Rows lie near named flat spaces through zero. A row that begins with a name and a colon came from that space; any other row is followed by the name of its block's space that it lies nearest.
bcbz: [ -7 -20  16 -15  27 -23  17 -34  27  -6  12 -37  -5 -18  -5  12   5 -38
 -17  39  34  13 -35  -1]
rjfl: [ -2  19 -24  44 -16  46  33  30  36 -33 -47  24 -26 -49   2 -12 -22  13
  48   1 -10 -38  14  35]
zdlb: [  8   6 -14 -17 -11  -4 -25   5 -16   3   7  12  20  18  -9   5  10  18
 -24 -11 -23  22  14 -25]
chmr: [-19  30  10   5  46  30  -6 -21  -2 -42  59 -40  -2 -31  21  14 -13 -84
  -9  53 -39  38  20 -26]
bcbz: [  0 -42 -50 -36 -41   6  -5 -30  34  45 -34  20  -5  29   0   7 -27   6
 -39  10  39 -10 -17 -11]
rzgt: [ 13  21  59  14  35  16  51 -38  79 -22 -15  13  26 -22  20  29 -25  21
  27  -1  25 -23  -9  28]
zdlb: [ -3 -50 -48  11 -38  33  62  24  88 -42 -68  21 -22 -77 -56 -17  -9 -24
  24  44  34 -22 -65  44]
rjfl: [ 17  10  -1 -41  23 -45  -7 -71  16 -16  34 -27 -11 -11 -24  -6  23  57
 -65   0  39  50  66 -34]
zdlb: [ -2 -34  -7 -39 -16   3 -20 -25   1  45  14  11  19  50   7  13 -18 -28
 -31   6  16   7 -27 -19]
chmr: [-24 -18  80  47  18 -37  88  -2   0  59 -46 -27  25  22  82   3 -34  45
  46 -50  48 -63 -30  75]
chmr: [  3 -21  -5  13  -5 -56  17  28 -11  -9 -36 -24 -28 -33 -40 -21  47  33
  12  -4  33 -12 -34  26]
zdlb: [-10 -33 -13  -5 -22  -6  21  -8  -8  21  -1  -4 -22   4  -4 -32 -10  15
  -6 -14  36  -6  15  19]
gpmz: [  1  -4  17 -16  19   3  26 -42  41 -19  20 -10   9 -20  -5   4 -11  -4
 -20  16  22  21  11  -2]
zdlb: [-20  16 -27  28   2 -36   4  39 -38  -1 -41 -43   5 -20  25  11  18  11
 -10   7 -39   4  -7  -6]
zdlb: [ -3  31 -46   0 -28  73 -29  20  -6  -9   7  44  28  16  23  11 -38 -16
 -11  -1 -78  17  47 -34]
gpmz: [ 22  25 -25  -3  10 -30 -25  -7  18 -33 -22 -10 -34 -36 -39   7  41  35
 -10  17  13   4   8 -17]
chmr: [-36 -62 -40 -11 -51  21  53   1 -27  25  17  -5  -3   2   6 -64 -41   2
 -32 -21  15  26  49  22]
bcbz: [  2  -1  -3 -10   1  16  -3 -11  10 -10  18   6   0  -4  -8  -3  -6 -14
  -7   9  -2  13  10  -8]
chmr: [ 42  28  -3  -3  14 -43 -56   9  20 -20 -37  12 -33 -12 -54  28  64  32
  19  12  21 -27 -45 -14]
rzgt: [-14 -18  10   3   1   3  23   8   9   9 -10  -9  29   3  18  14 -14 -31
   0  13  -8   0 -40   8]
rjfl: [ -6 -59  -9 -35 -45  41  -1  -2  -7  40  33  44  14  49 -14 -29 -33 -34
  -8 -16  16   6 -10   6]
rjfl: [ 35  -2  61 -27  22 -43 -30   9  -6 -12  29  18  38  22 -56  14  58  14
   7 -18   6  18 -52 -10]
gpmz: [-10  10  -7   7   9  -9   4  -7 -21  -8  14 -25 -18 -14   9 -15   2   7
 -10   0  -2  13  38  -3]
gpmz: [ 10 -11  46   0  15 -27   4  16 -21 -17  30  -3   1  -6 -39 -21  37   3
  23 -17  15   8 -19  18]
gpmz: [ -9  23 -28  -4   2  -9 -48 -14 -45  35   8 -21 -20  35  41  14  -7  -4
 -25   2 -17  -1  34 -35]
gpmz: [  9 -32   4 -24  -4  12   6 -19  31 -16  24  14 -18 -14 -48 -20   5 -26
   2  17  39   8 -19   8]
bcbz: [  8   3   2  -8 -10   9  -8 -12  -3  14   9  21   0  22   3  -8 -10  27
  -3 -24   7  -3  30  -2]
chmr: [  5  12  18   9  11  -5 -11   1   2  12 -11   2  -2  12  14  18   2  -2
  19  -1   4 -24 -21   4]
zdlb: [ -3 -30  -5 -12 -23  23  16 -20   3  16  23  19 -25  11 -10 -39 -24   6
   2 -19  39  -5  32  19]
bcbz: [ -8 -32 -18 -24 -30  13  -4   3   0  37  -8  20  37  41  13  12 -23 -17
 -26  -2 -10   7 -27 -12]
chmr: [ 11 -17 -48 -27 -35 -18 -34  39 -38 -22  10  12   5  -6 -67 -27  46  19
 -35  -7 -29  47   8 -29]
rzgt: [ 15  37   2  27  13 -19  -1  27  -8 -47 -13  -5 -18 -44 -28 -11  39  45
  22 -11 -16   0  25   7]
rjfl: [ -5  43   0  18  11  35  -1 -14  13   7 -11   8  17  12  60  31 -40   5
   3  -2 -34 -14  35 -11]
zdlb: [-24 -54 -46 -19 -45   7   9   1 -30  37   8  -3 -21  19  -3 -42 -21 -14
 -28  -6  21  10  17   5]
chmr: [-23 -41 -34 -25 -41  22  36  -8 -22   7  35   4  23   5  -3 -50 -31  15
 -53 -23 -10  55  68  -4]
bcbz: [ -1  -8 -41   1 -27  34  -4  12  27   3 -34  25  -7  -5  -1   8 -20 -16
   4  17  -8 -17 -18  -1]
gpmz: [ 14 -23  23 -21   0  20 -36   6   2   5  35  29  -8  25 -37   0  11 -64
  28  15  15 -11 -58   0]
rjfl: [ -3  29   6  31  -7  25   7   4   1  31 -34  23   5  27  60  14 -38  36
  28 -34 -12 -46  28  16]
chmr: [-17  14 -12  -4   1  69   7   5  10 -33  40  12  44 -11  18   9 -39 -63
 -17  26 -71  44  25 -25]
gpmz: [  3 -15  22  -3  19  18 -17   6 -16 -40  70  -6 -51 -28 -59 -40  26 -74
  36  27  19  11 -12  12]
bcbz: [ 12  12 -52 -26 -13  -7 -45   8 -34 -43  39  -2 -23 -23 -61 -31  41  15
 -43   6 -28  60  60 -44]
gpmz: [-15   5  23  -5  34   9  13 -39  -7 -21  65 -36 -17 -18  10 -17 -12 -40
 -12  20   9  31  42  -5]
rzgt: [ 14 -21 -27 -10 -46  11 -31  35 -18  27 -20  49  -4  35 -28 -14   7  18
  14 -28   0 -22 -18   3]
rzgt: [ 19  12  27  27  -4 -26 -12  71 -52 -31   4  17  -7 -15 -54 -34  60  40
  50 -44 -20  -6  -6  25]
rzgt: [ 17   7 -23 -13 -12 -36 -27 -21   7  33 -41   6 -15  25   4  17  12  62
 -21 -16  30 -20   6 -14]
rzgt: [-13 -21   0 -22   0   0  10 -43  -1  27  27 -14  -2  21  21  -9 -26  -7
 -32   0  27  14  26  -7]
gpmz: [-20 -19  13  11   1  43  33   5   0 -18  38  -1  -8 -20  -1 -30 -26 -56
  22  11  -2   7   7  24]
zdlb: [ 22 -30 -16 -60 -28  41 -39 -22  28   6  39  57  25  39 -46   3  -9 -31
 -31   9   2  30 -14 -34]
bcbz: [ 15  41  23  20   9  23 -19  23 -22 -24  24  28   0   2  -5 -10   8  22
  35 -31 -34  -5  41   2]
rzgt: [  2 -17  48   1   7 -23  -8  31 -50  12  33   0  14  26 -17 -17  28 -13
  26 -27  -1   0 -31  16]
rjfl: [  0   7  28  24   7  23  34  23  33 -19 -24  16  34 -18  10  18 -13 -11
  34   2 -20 -17 -37  25]
rjfl: [ 11 -19  33 -24  -8  -4  -1 -15  -2  34  18  28  33  49   2   1  -8  21
  -6 -35  18   0  -6   3]
rzgt: [ 13  33  59  16  49 -19  37 -39  46 -26  -1 -16   9 -28  15  20   2  37
  15  -5  26  -9  13  18]
bcbz: [  8   5 -40   7 -31  46  -5   1  38   5 -38  42 -25  -2   2   1 -29  10
  19   1   7 -36   9   8]
rzgt: [ 29  70  23  28  50 -34 -39  11  18 -38 -35 -14 -10 -29  -5  53  49  19
  31  21 -20 -25 -32 -15]
zdlb: [-19 -21  35   6  31 -44  10 -16 -22  29  10 -55 -20   8  24   5   9 -41
   8  19  40 -16 -45  16]
rjfl: [-24  -7 -12  -7  -2   9  -7 -15 -24  38  12 -19  11  34  50  12 -32 -34
 -25   9 -14   6   7 -17]
bcbz: [  2   5 -25  16 -24  -3 -19  47 -21  12 -43  16   6  10   1   9  11  13
  15 -11 -29 -21 -25   0]
rjfl: [ 25  -6  47   0  -1  -2   2  27  13  -8  -3  41  30  12 -35   3  22  18
  38 -28   4 -16 -46  22]
chmr: [  2  23  11   6  33 -12 -57  -9 -28  13  21 -26 -47  16  12  19  18 -55
  22  30   8 -25 -25 -16]
[  9 -28   6 -20 -30  26   3 -15   4  26  20  45  -4  34 -13 -30 -22  21
   6 -36  32  -9  24  15]  rzgt
[ 10 -11  18 -22  -7 -13  25 -28  48  32 -37  21  65  33  25  39 -21  46
 -30 -18  12  -2 -25  -4]  gpmz
[ 33  44  50 -12  30  -7 -29 -26  17  -5  18  26  33  29   4  34  12  41
   2 -25  -8   2  15 -21]  zdlb
[ -7 -16 -37  -4 -14 -34 -16  34 -22   3 -32 -22   4  -7 -17   9  30 -11
 -21  21 -18  11 -44 -15]  bcbz
[ -7   4   7  14   4 -14  35   3   0 -12 -10 -14  12 -21   8 -10   0  34
  -5 -15  -3  10  24  13]  gpmz
[ 38  42  68 -13  38  12 -26 -39  23 -16  49  36  15  24  -9  16   7  27
  20 -26   9  -1  29 -10]  zdlb
[ -2 -14 -11 -19 -13 -43  -7  -6 -42  24  10 -16   4  23  -4 -20  18  48
 -39 -30  10  25  34 -13]  bcbz
[  7  19 -39 -11  -4  -9 -60   1 -38   0  16  -7 -40   8 -16  -6  24  -2
 -17   9 -11  10  30 -35]  rzgt
[ 14  -5 -23   2 -47  41 -36  44  14  50 -63  74  31  60  18  39 -25  -4
  31 -17 -28 -57 -66   0]  bcbz
[ 19  19 -13 -10 -15  38 -17   5  11 -27  18  44  10  -1 -26  -9  -3  22
  -2 -16 -27  18  43 -15]  zdlb
[ 19   4  48 -14  24   8  -5 -36  33   2  26  19   4  17  -5  13  -5  -7
  16  -2  32 -12 -13   5]  zdlb
[ -9 -28  -8  -3  -1 -32 -33  45 -53   3  11 -28 -17   0 -35  -8  45 -62
   8  26  -9   7 -68  -5]  rjfl
[  4 -48  54 -36   1 -19  13  -5   1  24  32  12  61  42 -19   6   7 -21
 -14 -13  16  22 -62   4]  rjfl
[ 13  -1  61  18  19 -54  77  16  27 -43 -25  -9  51 -46 -30 -11  37  90
   9 -41  14  17  -6  41]  gpmz
[-11  23 -29  14   2   3 -26  43 -49 -33  16 -21  -4 -24 -10  -8  23 -27
  -6  16 -62  31  18 -23]  zdlb
[  9  39 -12   5  18  10  -9 -18  46 -16 -34   1  15 -14  23  49 -10   5
 -10  27 -21  -6  -5 -23]  gpmz
[ 24  20   5   1 -10  20 -15  18  32  -3 -33  48  36  15  -4  33  -1  23
  16 -12 -25 -18 -26  -6]  chmr
[  8  39   7   6   9  10 -12  -5  24  17 -36  17  48  28  51  58 -21  19
  -6  -4 -37 -16 -10 -21]  zdlb
[ 11  30  12  12  16  35 -10  10   8 -50  31  16 -11 -30 -25  -9   7 -20
  28   8 -25   9  22  -1]  zdlb
[ -7 -24 -49 -14 -39  21  -9   7   1  24 -20  19  -2  17   1  -4 -20  -8
 -19   4  -4  -2  -3  -9]  rzgt
[-10  -6 -41 -10  -8  -7  -7 -25 -16   0  15 -25 -46 -14  -5 -28  -2   7
 -30   9  21  17  54 -12]  gpmz
[-31  23 -38  53  -8  24  31  40  -6  -9 -54 -22  -8 -37  52   7 -29 -11
  20  14 -46 -23  10  17]  zdlb
[-35  28   6  55  36 -22  58   9  15 -12 -58 -68  12 -50  72  36 -18 -11
   8  33 -24 -17 -20  19]  rjfl
[ 13  72  28  19  32   1 -29   1  -7  -3  -8   6  42  22  51  53  -2  30
   4 -16 -59  -4  23 -28]  zdlb
[  7 -20  -2 -15 -12  11   7 -12  25   2   1  19  -2   2 -19  -8  -7   1
  -1   0  24  -2  -8   7]  zdlb
[-15 -21  -1  -1 -12 -22  12  17 -25  28 -15 -14  28  20  19   3  -2   3
 -15 -11 -10   5 -21   2]  bcbz

Each name stands for a flat space through zero: a line, a plane or more. A row that begins with a name and a colon came from that space; any other row is followed by the name of the space it lies nearest, among the names in its block.
lm_fs: [  1  31 -12 -17 -13  -5  21   6  37 -11   2  19  -9   7   6 -14  -5  -6
  20 -31   6  20  17 -39]
ls_zj: [ -6  43  -4 -16  17  -9  -6  62  -8  21  -7   1  18 -18  63   7  -2  -9
  -9  20  -1 -60  38  -1]
nb_tq: [ 13 -46 -39  22  20 -22  18  30  10  -4  12 -20  41  -9  42  80   0  15
  45  37  -1  26   1  25]
lz_gn: [  2 -57  28  33  10  22 -23 -71 -13  -2  -2  -6  38  -4 -20 -12  38  46
  -7  29 -24  24  -2  33]
nb_tq: [  5 -43 -58   8  29  11  -2  19   1  33 -24 -21   1  -9  54  56 -19 -21
  10  53  -8 -18  33  13]
zp_jt: [  3  42  -1  -8 -20 -28  15  76 -11   9  16   3   3  -8  25  29 -26   9
   8   0   8 -26 -23  13]
bq_dq: [ 11 -27  15  -1   7  -5   3 -20   3 -35  11   0  45  -2 -20 -30  24  38
  24   0 -10  37  -8  14]
ls_zj: [-11  17   5   5   7   3 -12  31 -22  24  -6  -8   2 -13  24  13  -9  -3
 -26  24  -3 -50   2  14]
lm_fs: [  4 -24  17  12  -2   5 -20 -25 -28   9   0  -7  -9   4 -19   4   8   1
 -14  10  -2  -1 -16  27]
lm_fs: [ 19  -5  19 -14 -25 -10 -23  27 -63  20   2  -5 -32   7 -28 -12 -25  -4
 -17   8   2 -26 -48  57]
nb_tq: [ 32 -56 -33 -19  17  -1   5   8   4 -15  -9  -5  47  -4  21 -19   2  32
  50  34 -21  34  20  29]
bq_dq: [  9 -26  16  -5  28  -5 -27   9 -41  -6  -2 -17  32  -9   7 -15  20   6
  -7  31  -7 -23   4  42]
bq_dq: [ -1  10  -3   0  11  -7   8 -25  37 -16   4  11   2   9  16   8  29 -17
  20 -26  12  29  39 -38]
lm_fs: [-12 -16 -30   4  20  16  14  21   9  -5 -11 -18  24 -17   6   1 -23  11
  -5  28 -14 -16  -5  -4]
bq_dq: [  2   2 -12   2 -15   2  14  -2  17   2   1   7  -8   4  -3   6 -12   8
  11  -8  -1  18  -7 -10]
lm_fs: [ 25  15  42 -11 -42 -17 -16 -64   2  -1  15  37 -55  39 -34 -19  35 -20
  17 -64  22  56   5  -8]
lm_fs: [  1   4  34  14   1 -10 -29   2 -41  21   7  -4   1  -2  11  22  20  -1
 -22  15   4 -30  -4  36]
ls_zj: [-19  -8  12  35  -2  25 -11 -47   5  25  -8  -1  -9  -3  -3  22  10   6
 -30  11  -7  -8   4  -6]
zp_jt: [  6 -16  11  -5  11  -7  -2 -34   8 -32   8   0   4  12 -25 -19  27 -11
  13 -24   9  35   6 -11]
lm_fs: [ 10 -71  27  33  40  -8 -36 -58 -32 -12   9 -22  35   3  -2  34  62   1
   5  28   2  24  12  45]
nb_tq: [-22  57  32  17 -13 -20  -3   8  -4   8  20   5 -39   7  -4  43   8 -38
 -30 -37  31 -23 -14 -23]
lz_gn: [-20 -15 -44 -41  52  13  18  91 -32 -52 -16 -54  33 -32 -40 -69 -66 -14
 -29  33 -11 -64 -51   6]
ls_zj: [ -2  34  -1 -23  -9   4  10  24  12  -4  -5  13   5  -6   5 -41 -13  10
   0 -10  -6 -14   8 -18]
zp_jt: [  1 -70 -20  12  39  24 -19 -35 -16   0 -20 -27  18  -6  -4   0   8  -5
  -8  44 -15  -1  12  23]
bq_dq: [ 11  -5   8  -4 -23  -4  16 -13  15 -22  12  13  15   5 -27 -26   1  37
  25 -18  -8  43 -22   0]
lm_fs: [  4  -6 -17 -12 -14  10  13  -5  11  -6  -6   4 -18   6 -25 -23 -23   0
   6 -11  -3  17 -15 -11]
ls_zj: [ 24 -21 -11 -26 -10 -25   1  52 -47 -14  11 -18 -17   7 -34  -4 -36 -12
  12   2  10  -1 -58  47]
nb_tq: [-11  38  16 -10 -21   6   9  10   6  -6   2  12  -7  -3 -23 -38 -15  13
 -16 -21  -3 -12 -19 -17]
lz_gn: [ -1  -7 -10 -21  30 -23  11  63 -24 -46  13 -30  33 -13 -17 -15 -16  -6
   6   7   7 -17 -34  17]
zp_jt: [  7   4  66   2   7 -18 -31 -40 -24 -25  19   9  23   8 -19 -31  62  10
  -4 -21   8  13   8  18]
nb_tq: [ -4  12 -16   5  15 -11 -12  19  -7  31  -5  -7 -35   4  43  61   1 -57
 -10   6  21 -31  30  -6]
bq_dq: [  8 -14  21  -2  -5  -4   7 -21   6 -35  13   5  34   1 -31 -37  18  39
  19 -12  -9  37 -17   7]
ls_zj: [-26  20  31   9  55  -5   3  -1  30 -53  12  -6 102 -28  32 -30  63  36
   3   6 -10  -9  48 -30]
nb_tq: [ 31  38 -12 -56 -17 -38  28  82  14 -31  15  21  37  -3  27 -45 -14  30
  60 -19  -2  17   7   2]
zp_jt: [ -5  -9  27  15 -12  19 -16 -11 -28  19  -5  -1  17 -12 -13 -22  -2  43
 -27  28 -23 -24 -23  34]
zp_jt: [ -4  54  30   3 -14 -14 -16  30 -15  35   5  16  -5  -6  45  21  13   0
 -17   1   6 -45  21   7]
lz_gn: [ 17  -6  -5  22 -43 -16  10  -6   4  29  15  14 -34  16   5  66 -11   7
  24  -8   9  36 -24  17]
nb_tq: [-23 -19 -29  39   6  18  16   6  11  19  -5 -21   5 -15   9  60 -27  10
 -17  33  -9 -14 -21  -1]
ls_zj: [ 27  -7 -22 -30 -23 -18   4  42 -28   5   2  -2 -39  14 -17   0 -40 -21
  18  -7  10   4 -35  28]
bq_dq: [-16   3 -36  15  10  12   7  10  15  30 -15 -10 -28  -4  30  52 -22 -35
 -15  15   6 -25  17 -21]
zp_jt: [ 12  10  40  -6  24 -40 -25  11 -28 -20  23  -2  24   4  21  13  54 -18
  11 -10  22  -4  21  22]
lz_gn: [ 15  16  20  -2   7 -56   2  19   1 -31  36   3   7  15  15  47  40 -27
  37 -35  36  32   7   0]
ls_zj: [ 35 -27 -25 -22  21 -45  11  12  19 -36  18   1  15  18  28  32  30 -28
  72 -20  24  62  34  -1]
zp_jt: [  5 -33  -7   0  20   0  -4 -12  -6 -16  -1 -13  12   1 -10  -2   9  -6
   7   9   0  13   0   9]
bq_dq: [-19  18  38   1  17   4 -24  -3 -33  -9   1 -11   2  -7 -22 -29  15 -13
 -44  -2   5 -43 -10   6]
lz_gn: [ -5  67  18 -16 -16   9  -8 -15  32  31 -13  40 -19   5  46 -26  22 -10
  -7 -27   1 -19  68 -45]
lz_gn: [ 14 -45  10  20   1 -23   0   1 -24 -22  24 -17  28   1 -22  34  11  26
  22  14   2  32 -43  46]
lz_gn: [  0  41  -4 -22 -11  -6   9  43   4   7  -2  11  -3  -5  19 -17 -18   0
   0  -7   0 -24   7 -11]
[ 11 -17 -23  -7  18 -27   8  62 -21 -13  11 -23  22  -9  16  33 -17  -5
  20  22   7 -10 -20  30]  zp_jt
[ -8 -19   7  23  -7  15  -9 -28 -13  15  -3  -7 -17   2 -22  16  -5   2
 -22   9  -3  -2 -23  12]  ls_zj
[  1  -2  29   2  -6  20 -13  -9 -13   8  -8   9  50 -18   5 -52  12  66
 -10  30 -34 -17   4  27]  lz_gn
[  5  -7   8  -1  -2  -9   2  13 -14 -13   9  -6  15  -3 -14  -6  -3  16
   5   3  -2   4 -24  19]  zp_jt
[-12  31   1 -15 -10  39  -6  -3  10  29 -30  18   2 -14  16 -62 -16  24
 -29  15 -28 -42  29 -18]  lz_gn
[ 14   2  -6   0  -6 -43  14  36  -5 -17  28  -6 -11  12   0  55  -2 -22
  30 -20  28  25 -26  10]  lz_gn
[ -6  16   8   6 -28  12   6  12  -6  17  -2   7   0  -8 -10 -13 -24  34
 -15   8 -15 -16 -28  10]  zp_jt
[ 15 -55 -47   4  59  -5 -21  18 -11  24 -20 -26  26 -10  83  64  19 -34
  22  62  -2 -21  68  26]  bq_dq
[  3  70  66  -9 -29 -36  -8  10  -7 -11  31  30   1   9   0 -15  37  10
   2 -50  20   1  -1  -5]  zp_jt
[ 31  29   1 -61  -7 -20  -3  37  -3 -15  -3  24   4   8  18 -69   3  -5
  34 -22   2   3  33  -1]  nb_tq
[  0 -40 -42   0   5  20  20  -7  15 -11 -12 -15  -3  -1 -25  -5 -33   2
   9  12 -10  22 -20  -6]  zp_jt
[-14 -36 -34  14   6  39   1 -40   8  17 -26 -15 -39   4 -27   4 -29 -25
 -26  13  -7  -1  -8 -16]  lz_gn
[-15 -17  31  15  30   2   6 -54  27 -65  17  -5  59  -4 -38 -39  51  28
   7 -21  -3  44   2 -25]  bq_dq
[ -4 -18   9  11  -7  21  -7 -16 -14  10  -8  -4  10  -8 -18 -20  -9  31
 -18  22 -20  -9 -20  20]  zp_jt
[-10  13  -4 -14  18   9  -2   7   4  -9 -10  -4   3  -5   2 -29  -1 -15
 -13  -2   0 -21  17 -19]  lz_gn
[  0   3   7 -18  26 -18   2  42 -18 -37  10 -16  40 -12  -5 -26   4   6
   5   5   2 -16 -11  12]  lz_gn
[   2 -108    2   60   19   15    2  -78    2  -28   12  -28   61   -5
  -40   36   31   62   19   40  -23   70  -37   41]  nb_tq
[ -8 -43   7  19  13  42 -24 -67  -8  16 -24  -6   5  -4 -17 -28  13  15
 -28  28 -24  -3  12  10]  zp_jt
[ -7   4 -64  -5  15  11  17  14  39  26 -23  -2 -38   3  48  47 -26 -55
   9   4  10  -8  47 -45]  zp_jt
[-11 -23 -25  11   4  40  -3 -41  17  26 -28  -1 -18  -2   0  -7 -13  -4
 -19  19 -17  -4  19 -17]  zp_jt
[-24  14  18  32  -1  21  -4 -57  30  14  -4  12  -5   0   6  13  28   3
 -22 -10  -2   5  27 -35]  lm_fs
[  2  14  25   3  -6 -20  -1  -3  -3 -15  19   5   1   7 -10   7  20  -2
   6 -23  14  15  -9   0]  nb_tq
[ -9  41   0  -5 -18   9   9 -33  43  10  -6  28 -39  15   5  -8   7 -25
  -2 -42  11  15  34 -56]  zp_jt
[  2  -2 -10  10  -5   5  -3 -23  16  23  -7   9 -21   8  21  29   7 -15
   4  -1   4  10  26 -12]  ls_zj
[ 21 -38  21   5  21 -25 -24 -20 -27 -16  14  -9  20   9   3  19  45  -7
  21   6  10  24   9  36]  lm_fs
[ 10  -4  15  -8   5 -25   2  10 -10 -32  19  -4  16   5 -17  -6  16   1
  18 -16  11  20 -16  11]  zp_jt
[ 13  52  -3  -4 -41 -31  13  18  25  29  15  32 -52  22  36  57  -2 -29
  26 -42  27  19  18 -24]  lz_gn
[ -3  -4 -71  -9  16   4  24  26  37  14 -18  -8 -32   3  39  47 -34 -51
  17   4  11   0  32 -39]  zp_jt
[ 28  26  29 -26 -28 -34 -13  12 -23   0  17  21 -30  22  -5  -9  14 -17
  19 -36  21  15  -4  17]  lm_fs
